Here is a tiny trained network, its code and every weight. The questions are about switching its units off for an input and a class, where a switched-off unit gives its printed mean instead of its output.

import numpy as np


def w(rows, s, z=0):
    codes = np.array(rows[::2]) - 128.0
    scale = np.full(codes.shape[1], s)
    scale[-1] = z or s
    return codes * scale


def f(y):
    return y / 2 * (1 + np.tanh(0.7978845608 * (y + 0.044715 * y**3)))


def log_softmax(a):
    a = a - a.max(-1, keepdims=True)
    return a - np.log(np.exp(a).sum(-1, keepdims=True))


def net(x, mask):
    res = np.array(x, float).reshape(1, 4) / 4 @ E
    y = f(res @ A[0][:, :-1].T + A[0][:, -1])
    res = res + np.where(mask, y, B[0][:, -1]) @ B[0][:, :-1]
    return log_softmax(res[-1] @ U[:, :-1].T + U[:, -1])


A, B = {}, {}
E = w([
[253,132,193,191,138,117,97,69,184,106,119,150],'x0',
[175,136,53,129,2,78,164,161,198,103,130,66],'x1',
[136,122,154,62,234,104,146,167,183,98,59,77],'x2',
[226,131,118,50,145,97,72,182,44,106,205,122],'x3',
],0.0079)
A[0] = w([
[142,137,158,92,192,107,159,180,159,95,40,84,16],'N1',
[195,119,149,137,122,129,121,125,117,119,103,134,53],'N2',
[130,138,94,217,18,194,112,90,69,200,210,209,48],'N3',
[166,112,137,138,126,117,94,84,150,117,110,146,17],'N4',
[48,88,67,79,89,139,140,184,109,149,130,90,67],'N5',
[156,111,100,75,175,118,133,175,199,105,18,56,39],'N6',
[84,123,178,123,214,208,99,64,57,164,123,233,37],'N7',
[176,93,130,138,141,89,89,182,80,101,214,106,58],'N8',
[70,148,133,159,135,132,200,77,169,115,67,106,69],'N9',
[165,127,60,139,90,72,166,135,190,112,126,60,67],'N10',
[78,131,117,160,97,136,144,79,188,164,79,167,68],'N11',
[131,142,67,159,19,76,170,137,177,111,152,83,82],'N12',
[57,105,61,75,110,150,149,157,99,160,136,115,75],'N13',
[171,131,126,69,129,87,86,167,93,99,163,119,47],'N14',
[62,137,100,102,109,132,129,184,92,148,112,130,53],'N15',
[78,168,141,190,118,153,141,131,160,139,69,114,91],'N16',
[229,158,204,178,109,127,137,52,141,104,138,169,90],'N17',
[158,122,80,105,54,108,123,163,178,96,85,131,40],'N18',
[215,126,174,163,141,95,81,67,225,96,116,137,81],'N19',
[152,131,74,150,2,60,168,162,181,111,130,101,76],'N20',
[155,156,130,154,138,117,117,123,146,113,124,162,27],'N21',
[127,144,64,185,39,145,95,60,92,181,195,207,30],'N22',
[165,127,98,139,70,81,193,164,157,119,154,80,54],'N23',
[114,88,118,115,131,122,158,144,122,184,144,112,39],'N24',
[76,87,215,165,197,185,98,113,70,191,139,193,62],'N25',
[54,99,133,225,93,183,202,48,170,153,46,147,94],'N26',
[221,143,173,199,119,96,96,86,174,100,123,145,75],'N27',
[139,127,117,123,95,81,131,124,136,155,113,93,24],'N28',
[112,130,140,193,59,165,116,109,88,139,195,118,39],'N29',
[186,140,164,172,128,125,90,94,176,73,118,159,47],'N30',
[136,108,177,63,205,88,153,167,189,84,51,74,2],'N31',
[75,111,162,191,102,150,178,91,213,163,67,147,78],'N32',
[205,144,121,55,133,81,58,169,48,85,208,121,93],'N33',
[62,148,100,69,125,174,151,132,127,120,179,116,49],'N34',
[27,146,57,97,127,122,184,183,78,142,146,122,91],'N35',
[209,135,131,73,118,84,99,155,55,110,198,163,84],'N36',
[65,173,96,91,120,119,167,161,61,150,113,119,60],'N37',
],0.0077,0.0053)
B[0] = w([
[52,121,105,101,181,48,179,116,123,72,156,169,174],'N1',
[105,111,118,166,140,132,128,132,140,161,113,110,135],'N2',
[15,91,101,97,244,2,201,123,152,37,147,190,245],'N3',
[115,133,126,151,105,118,130,132,90,142,115,122,131],'N4',
[102,83,146,186,96,124,131,125,88,180,64,98,203],'N5',
[63,123,135,121,189,51,136,104,110,66,151,207,193],'N6',
[241,221,214,64,110,137,24,89,87,71,81,76,234],'N7',
[154,125,76,120,113,168,141,148,198,157,181,142,178],'N8',
[168,140,69,100,131,160,144,161,167,159,206,145,187],'N9',
[204,188,169,84,125,166,76,83,77,87,99,121,200],'N10',
[168,125,59,111,138,164,118,165,155,162,188,138,186],'N11',
[186,197,211,85,144,146,57,78,106,76,101,114,232],'N12',
[81,67,168,183,90,117,161,132,112,194,73,46,194],'N13',
[159,121,66,120,110,138,139,125,159,170,162,166,172],'N14',
[91,92,144,179,105,136,123,123,123,156,90,98,166],'N15',
[180,120,83,118,131,173,125,139,182,168,188,161,177],'N16',
[52,51,143,201,88,119,158,158,61,188,66,66,211],'N17',
[183,168,169,73,129,151,90,105,110,105,100,109,173],'N18',
[30,54,155,210,63,116,151,140,60,180,62,62,205],'N19',
[216,203,202,84,131,138,61,108,73,76,95,114,239],'N20',
[98,120,145,126,111,132,137,128,91,136,131,115,122],'N21',
[38,125,126,103,226,42,195,139,140,53,128,186,214],'N22',
[167,158,181,91,146,168,59,112,90,109,105,126,186],'N23',
[122,150,127,145,130,108,142,133,108,137,118,104,122],'N24',
[238,227,211,67,113,156,51,74,96,49,63,90,225],'N25',
[198,138,45,89,83,186,147,176,200,189,221,179,254],'N26',
[57,57,152,213,81,149,146,150,95,173,75,79,201],'N27',
[156,120,148,102,116,108,112,130,130,116,121,137,128],'N28',
[49,114,129,108,213,78,146,129,147,66,134,168,171],'N29',
[79,109,145,179,90,138,144,133,91,164,100,76,168],'N30',
[21,116,105,117,210,42,178,107,158,40,159,211,189],'N31',
[196,136,44,86,122,177,122,160,183,196,194,139,217],'N32',
[178,150,49,96,109,206,157,149,211,208,212,158,238],'N33',
[108,102,143,170,84,136,139,137,99,136,105,130,157],'N34',
[86,38,165,244,60,138,147,132,83,190,73,70,222],'N35',
[166,139,50,111,112,193,163,156,211,185,179,168,211],'N36',
[103,98,143,191,80,141,137,133,108,130,116,98,177],'N37',
],0.0069,0.0087)
U = w([
[186,122,2,89,92,192,145,148,201,199,215,168,255],'0',
[205,184,187,65,110,146,62,107,95,48,84,119,42],'1',
[73,47,123,226,59,130,154,137,95,188,75,95,140],'2',
[51,106,78,90,206,18,182,124,155,16,158,203,63],'3',
],0.0084,0.0015)

Each question gives the input, the list of numbers given to net, and the class t.
The units are the neurons (one row each of A and B). Each row of codes is followed by its name. A weight is (code - 128) times the scale printed after its matrix; where a second scale follows, it is the last column's (A, B and U).
mask holds one flag per neuron, in row order. A switched-off neuron (its flag False) gives its mean, the last column of its row in B, instead of its output. The means were averaged over made-up inputs and are rounded, as every weight is.
A unit's drop is (log p(t) with every unit on - log p(t) with that unit switched off) / (log p(t) with every unit on - log p(t) with every unit switched off).
The circuit of an input: a set's keep is (log p(t) with only the set's units on - log p(t) with every unit switched off) / (log p(t) with every unit on - log p(t) with every unit switched off). Starting from the 12 units with the biggest drops (on a tie, the unit counted first), units are removed one at a time, each time the one whose removal leaves the highest keep (on an exact tie, the one counted first), for as long as the keep stays at least 0.8.
units of the circuit, in order: the units of the circuit, biggest drop first
unit that matters most: the unit with the biggest drop
top k neurons: the k neurons with the biggest drops, biggest first
drop when u is switched off: that unit's drop, to one decimal
input [1,7,-6,-5], class 1: unit that matters most : N20
input [8,-2,-8,2], class 2: top 2 neurons : (N17, N27)
input [-6,-6,-4,2], class 1: top 2 neurons : (N7, N25)
input [7,4,7,-6], class 2: top 2 neurons : (N19, N27)
input [-8,-6,-7,5], class 2: top 2 neurons : (N35, N13)
input [-6,-2,7,5], class 3: top 2 neurons : (N31, N1)
input [5,2,-6,-1], class 3: top 3 neurons : (N3, N22, N35)
input [0,8,-8,-2], class 1: top 3 neurons : (N20, N12, N10)
input [3,6,-6,-1], class 1: top 2 neurons : (N20, N12)
input [2,-3,5,-5], class 0: top 3 neurons : (N3, N32, N26)
input [7,8,5,-7], class 1: top 3 neurons : (N20, N10, N12)
input [7,7,-3,1], class 1: top 2 neurons : (N20, N12)
input [-2,-7,-2,-5], class 1: top 2 neurons : (N7, N25)
input [6,0,-5,-3], class 2: units of the circuit, in order : (N17)
input [1,-4,-5,5], class 0: top 2 neurons : (N33, N36)
input [7,0,8,0], class 3: top 3 neurons : (N31, N6, N1)
input [-2,-5,7,0], class 3: drop when N31 is switched off : 0.6
input [-1,-2,-6,4], class 3: drop when N12 is switched off : 0.0
input [4,-6,-7,-2], class 3: drop when N12 is switched off : 0.2
input [6,5,5,-2], class 2: units of the circuit, in order : (N19)
input [-8,1,-2,7], class 2: drop when N32 is switched off : 0.1
